Here is a tiny trained network, its code and every weight. The questions are about switching its units off for an input and a class, where a switched-off unit gives its printed mean instead of its output.

import numpy as np


def w(rows, s, z=0):
    codes = np.array(rows[::2]) - 128.0
    scale = np.full(codes.shape[1], s)
    scale[-1] = z or s
    return codes * scale


def f(y):
    return y / 2 * (1 + np.tanh(0.7978845608 * (y + 0.044715 * y**3)))


def log_softmax(a):
    a = a - a.max(-1, keepdims=True)
    return a - np.log(np.exp(a).sum(-1, keepdims=True))


def net(x, mask):
    res = np.array(x, float).reshape(1, 4) / 4 @ E
    y = f(res @ A[0][:, :-1].T + A[0][:, -1])
    res = res + np.where(mask, y, B[0][:, -1]) @ B[0][:, :-1]
    return log_softmax(res[-1] @ U[:, :-1].T + U[:, -1])


A, B = {}, {}
E = w([
[200,73,142],'x0',
[173,175,253],'x1',
[153,183,127],'x2',
[89,116,158],'x3',
],0.012)
A[0] = w([
[163,192,221,183],'N1',
[134,146,137,69],'N2',
[66,81,165,177],'N3',
[242,80,121,183],'N4',
[224,119,10,253],'N5',
[86,246,52,33],'N6',
],0.014,0.0047)
B[0] = w([
[166,88,254,247],'N1',
[132,147,220,127],'N2',
[118,151,16,167],'N3',
[177,95,116,218],'N4',
[59,75,214,242],'N5',
[126,192,139,195],'N6',
],0.014,0.013)
U = w([
[78,153,109,98],'0',
[202,144,153,23],'1',
[189,180,85,2],'2',
[133,72,194,144],'3',
[81,215,145,232],'4',
[140,145,24,151],'5',
[2,117,50,174],'6',
[211,101,90,47],'7',
],0.013,0.0085)

Each question gives the input, the list of numbers given to net, and the class t.
The units are the neurons (one row each of A and B). Each row of codes is followed by its name. A weight is (code - 128) times the scale printed after its matrix; where a second scale follows, it is the last column's (A, B and U).
mask holds one flag per neuron, in row order. A switched-off neuron (its flag False) gives its mean, the last column of its row in B, instead of its output. The means were averaged over made-up inputs and are rounded, as every weight is.
A unit's drop is (log p(t) with every unit on - log p(t) with that unit switched off) / (log p(t) with every unit on - log p(t) with every unit switched off).
The circuit of an input: a set's keep is (log p(t) with only the set's units on - log p(t) with every unit switched off) / (log p(t) with every unit on - log p(t) with every unit switched off). Starting from all 6 units, units are removed one at a time, each time the one whose removal leaves the highest keep (on an exact tie, the one counted first), for as long as the keep stays at least 0.8.
circuit, biggest first: the units of the circuit, biggest drop first
top k neurons: the k neurons with the biggest drops, biggest first
drop of u: that unit's drop, to one decimal
input [-6,-7,7,-8], class 4: top 2 neurons : N6; N3
input [-4,-4,2,0], class 4: top neuron : N6
input [-7,3,0,1], class 4: circuit, biggest first : N5; N4
input [-5,2,3,1], class 4: top 3 neurons : N5; N4; N6
input [-3,3,-8,2], class 5: top 3 neurons : N5; N3; N1
input [-8,5,2,-6], class 1: top 2 neurons : N5; N1
input [4,-1,-5,4], class 5: top 2 neurons : N1; N5
input [-6,-3,3,-1], class 4: top 2 neurons : N6; N3
input [-7,3,2,5], class 4: top 4 neurons : N5; N6; N4; N3
input [7,-4,-7,7], class 6: top 2 neurons : N1; N3
input [5,-6,-4,6], class 6: drop of N1 : 0.3
input [0,-8,5,8], class 6: drop of N1 : 0.4
input [-3,-2,-1,-1], class 6: drop of N1 : 0.7
